Below is a small trained network, with its code and all its weights. Each question gives an input and a class and asks what happens when units are switched off, that is, made to give their printed mean instead of their output.

import numpy as np


def w(rows, s, z=0):
    codes = np.array(rows[::2]) - 128.0
    scale = np.full(codes.shape[1], s)
    scale[-1] = z or s
    return codes * scale


def f(y):
    return np.maximum(y, 0)


def log_softmax(a):
    a = a - a.max(-1, keepdims=True)
    return a - np.log(np.exp(a).sum(-1, keepdims=True))


def net(x, mask):
    res = np.array(x, float).reshape(1, 5) / 4 @ E
    y = f(res @ A[0][:, :-1].T + A[0][:, -1])
    res = res + np.where(mask, y, B[0][:, -1]) @ B[0][:, :-1]
    return log_softmax(res[-1] @ U[:, :-1].T + U[:, -1])


A, B = {}, {}
E = w([
[126,78,83,104,129,156,117,130,147,83,159],'x0',
[143,76,109,108,64,100,92,127,141,158,175],'x1',
[112,188,105,2,69,102,209,70,51,50,124],'x2',
[241,111,66,132,171,75,222,199,166,111,150],'x3',
[140,12,250,196,166,104,142,52,235,65,132],'x4',
],0.0086)
A[0] = w([
[137,98,228,51,82,114,203,83,150,65,134,94],'neuron 0',
[216,135,65,85,135,95,188,209,153,130,97,196],'neuron 1',
[59,27,206,186,173,160,101,129,150,134,115,70],'neuron 2',
[153,148,39,115,133,102,179,159,98,151,161,91],'neuron 3',
[71,185,81,122,123,219,79,213,104,183,155,181],'neuron 4',
[29,197,153,68,102,127,107,41,116,127,153,233],'neuron 5',
[86,98,153,173,119,195,18,83,162,147,110,252],'neuron 6',
[163,122,82,149,149,119,91,255,108,198,123,254],'neuron 7',
[207,65,142,143,189,42,189,186,164,89,125,160],'neuron 8',
],0.0069,0.0037)
B[0] = w([
[184,233,209,217,77,176,133,16,140,122,204,217],'neuron 0',
[103,230,66,96,114,85,254,94,184,148,79,243],'neuron 1',
[26,117,144,84,132,82,127,170,100,111,26,232],'neuron 2',
[107,162,28,108,57,79,166,100,85,84,66,208],'neuron 3',
[159,87,202,116,151,237,93,143,115,140,220,237],'neuron 4',
[189,113,152,96,142,166,17,151,30,109,228,247],'neuron 5',
[19,190,18,154,14,110,90,110,54,63,91,249],'neuron 6',
[136,196,109,174,119,156,129,134,217,62,170,254],'neuron 7',
[91,131,95,158,228,84,143,137,240,206,163,239],'neuron 8',
],0.0069,0.0092)
U = w([
[119,134,156,195,112,205,96,84,107,116,147,252],'0',
[55,164,79,88,74,16,180,102,80,85,22,91],'1',
[186,176,129,166,127,122,183,109,204,126,150,193],'2',
[122,48,106,168,241,58,144,145,184,209,120,36],'3',
[192,98,160,2,164,147,104,124,36,148,151,23],'4',
],0.0075,0.0042)

Each question gives the input, the list of numbers given to net, and the class t.
The units are the neurons (one row each of A and B). Each row of codes is followed by its name. A weight is (code - 128) times the scale printed after its matrix; where a second scale follows, it is the last column's (A, B and U).
mask holds one flag per neuron, in row order. A switched-off neuron (its flag False) gives its mean, the last column of its row in B, instead of its output. The means were averaged over made-up inputs and are rounded, as every weight is.
A unit's drop is (log p(t) with every unit on - log p(t) with that unit switched off) / (log p(t) with every unit on - log p(t) with every unit switched off).
The circuit of an input: a set's keep is (log p(t) with only the set's units on - log p(t) with every unit switched off) / (log p(t) with every unit on - log p(t) with every unit switched off). Starting from all 9 units, units are removed one at a time, each time the one whose removal leaves the highest keep (on an exact tie, the one counted first), for as long as the keep stays at least 0.8.
circuit, biggest first: the units of the circuit, biggest drop first
k most important neurons: the k neurons with the biggest drops, biggest first
drop when u is switched off: that unit's drop, to one decimal
input [3,7,0,-1,-8], class 0: 3 most important neurons	[neuron 4; neuron 7; neuron 2]
input [-1,4,6,-6,0], class 4: circuit, biggest first	[neuron 5]
input [-4,0,8,3,2], class 2: 2 most important neurons	[neuron 0; neuron 6]
input [6,-2,-7,-7,1], class 1: 2 most important neurons	[neuron 6; neuron 2]
input [0,-5,2,-6,-4], class 4: circuit, biggest first	[neuron 5; neuron 7]
input [-6,0,-3,1,6], class 3: 3 most important neurons	[neuron 8; neuron 3; neuron 1]
input [-1,-6,-2,0,1], class 1: 3 most important neurons	[neuron 4; neuron 5; neuron 0]
input [2,-4,-6,1,6], class 3: 3 most important neurons	[neuron 8; neuron 3; neuron 1]
input [-3,5,-6,2,1], class 3: 3 most important neurons	[neuron 0; neuron 8; neuron 3]
input [-6,3,7,2,2], class 2: 2 most important neurons	[neuron 0; neuron 6]
input [-3,-6,8,1,7], class 2: 3 most important neurons	[neuron 6; neuron 4; neuron 8]
input [-7,5,-1,0,-8], class 0: 3 most important neurons	[neuron 4; neuron 7; neuron 8]
input [8,0,0,-4,8], class 1: 2 most important neurons	[neuron 2; neuron 6]
input [7,1,8,1,6], class 2: circuit, biggest first	[neuron 6]
input [0,3,-6,5,3], class 3: 2 most important neurons	[neuron 8; neuron 0]
input [8,2,-1,1,1], class 3: 2 most important neurons	[neuron 0; neuron 3]
input [3,-8,8,-5,6], class 0: drop when neuron 0 is switched off	0.4
input [8,-3,-5,6,6], class 3: drop when neuron 8 is switched off	0.1
input [8,-7,-7,6,6], class 3: drop when neuron 8 is switched off	0.1
input [6,5,-1,5,4], class 3: drop when neuron 6 is switched off	0.1
input [-1,6,-1,4,7], class 3: circuit, biggest first	[neuron 8]
